Below are the code and all the weights of a small trained network. Each question names an input and a class and asks about switching units off, where a switched-off unit gives its printed mean instead of its output.

import numpy as np


def w(rows, s, z=0):
    codes = np.array(rows[::2]) - 128.0
    scale = np.full(codes.shape[1], s)
    scale[-1] = z or s
    return codes * scale


def f(y):
    return np.maximum(y, 0)


def log_softmax(a):
    a = a - a.max(-1, keepdims=True)
    return a - np.log(np.exp(a).sum(-1, keepdims=True))


def net(x, mask):
    res = np.array(x, float).reshape(1, 6) / 4 @ E
    y = f(res @ A[0][:, :-1].T + A[0][:, -1])
    res = res + np.where(mask, y, B[0][:, -1]) @ B[0][:, :-1]
    return log_softmax(res[-1] @ U[:, :-1].T + U[:, -1])


A, B = {}, {}
E = w([
[131,135,154,125,147,120,119,139,128,146],'x0',
[94,125,208,171,115,246,126,206,91,74],'x1',
[64,142,132,121,162,174,68,23,197,118],'x2',
[125,119,129,123,145,123,129,151,154,130],'x3',
[92,200,13,142,164,163,163,144,106,193],'x4',
[132,116,140,135,125,142,139,117,127,149],'x5',
],0.013)
A[0] = w([
[211,72,206,121,86,81,97,73,203,51,208],'n1',
[118,115,200,152,86,127,92,132,115,157,81],'n2',
[76,134,90,146,141,89,116,84,129,186,138],'n3',
[241,115,87,89,133,113,208,193,65,138,168],'n4',
[103,149,154,96,135,175,110,86,180,93,39],'n5',
[171,70,192,93,96,84,78,55,188,79,16],'n6',
[214,122,81,123,119,116,148,176,86,170,73],'n7',
[140,87,210,159,38,112,184,185,134,75,177],'n8',
[153,100,106,158,145,60,118,100,126,143,174],'n9',
[159,61,221,179,74,145,104,231,49,58,176],'n10',
[84,105,155,92,160,187,76,80,156,88,223],'n11',
[137,61,178,100,70,100,60,101,159,113,141],'n12',
[2,155,170,201,142,252,114,199,88,86,151],'n13',
[71,164,145,204,143,227,99,163,120,105,5],'n14',
[76,159,91,113,206,131,110,30,147,182,127],'n15',
],0.0093,0.012)
B[0] = w([
[189,142,213,210,101,102,117,60,180,113,234],'n1',
[155,117,118,158,154,164,117,121,91,100,149],'n2',
[135,119,87,64,183,176,148,122,113,137,176],'n3',
[160,157,178,201,45,37,99,40,236,162,203],'n4',
[179,118,214,167,117,95,72,29,142,63,152],'n5',
[50,225,55,150,87,76,190,187,120,194,181],'n6',
[105,189,139,154,96,105,167,192,133,211,162],'n7',
[124,74,79,84,154,161,129,169,98,66,210],'n8',
[95,169,128,177,92,129,164,130,125,179,176],'n9',
[127,53,85,49,166,209,137,178,110,56,246],'n10',
[55,191,105,125,132,136,189,201,63,177,220],'n11',
[126,137,166,172,76,119,104,106,156,181,190],'n12',
[192,149,205,180,97,31,52,22,178,115,253],'n13',
[49,227,65,207,86,29,204,192,123,255,173],'n14',
[155,82,80,60,150,153,145,148,81,88,203],'n15',
],0.0091,0.021)
U = w([
[197,136,190,164,80,124,67,67,153,91,5],'0',
[30,219,106,152,85,132,187,172,97,171,206],'1',
[112,31,90,12,180,213,141,170,39,44,220],'2',
],0.011,0.0026)

Each question gives the input, the list of numbers given to net, and the class t.
The units are the neurons (one row each of A and B). Each row of codes is followed by its name. A weight is (code - 128) times the scale printed after its matrix; where a second scale follows, it is the last column's (A, B and U).
mask holds one flag per neuron, in row order. A switched-off neuron (its flag False) gives its mean, the last column of its row in B, instead of its output. The means were averaged over made-up inputs and are rounded, as every weight is.
A unit's drop is (log p(t) with every unit on - log p(t) with that unit switched off) / (log p(t) with every unit on - log p(t) with every unit switched off).
The circuit of an input: a set's keep is (log p(t) with only the set's units on - log p(t) with every unit switched off) / (log p(t) with every unit on - log p(t) with every unit switched off). Starting from the 12 units with the biggest drops (on a tie, the unit counted first), units are removed one at a time, each time the one whose removal leaves the highest keep (on an exact tie, the one counted first), for as long as the keep stays at least 0.8.
units of the circuit, in order: the units of the circuit, biggest drop first
most important unit: the unit with the biggest drop
top k neurons: the k neurons with the biggest drops, biggest first
drop of u: that unit's drop, to one decimal
input [-1,6,-8,-7,7,-3], class 0: most important unit => n13
input [3,3,0,5,-2,8], class 2: units of the circuit, in order => [n4; n10]
input [0,2,-5,0,-4,8], class 2: top 3 neurons => [n10; n8; n13]
input [-8,-2,7,-2,-1,-4], class 1: top 3 neurons => [n11; n13; n10]
input [3,2,0,1,3,5], class 0: top 2 neurons => [n6; n11]
input [1,0,7,6,-6,7], class 1: top 2 neurons => [n6; n11]
input [-5,-5,2,5,-1,2], class 1: top 3 neurons => [n13; n10; n4]
input [2,3,-7,7,1,2], class 0: top 3 neurons => [n4; n15; n11]
input [0,-2,7,0,-8,3], class 1: top 3 neurons => [n6; n11; n13]
input [2,2,-8,-6,-5,-5], class 2: top 3 neurons => [n10; n8; n13]
input [-7,-4,5,5,-3,0], class 1: top 2 neurons => [n13; n6]
input [-6,-6,3,-2,-5,-8], class 1: top 2 neurons => [n6; n13]
input [-8,-1,6,-7,-4,3], class 1: top 3 neurons => [n11; n13; n6]
input [4,4,-7,-3,3,5], class 0: units of the circuit, in order => [n4]
input [-7,0,5,0,-6,-7], class 1: top 3 neurons => [n6; n11; n13]
input [8,-4,1,1,5,3], class 2: drop of n10 => 0.0
input [-5,6,-5,-1,5,8], class 0: drop of n13 => 0.9
input [5,2,-7,-5,-1,-1], class 2: drop of n13 => 0.2
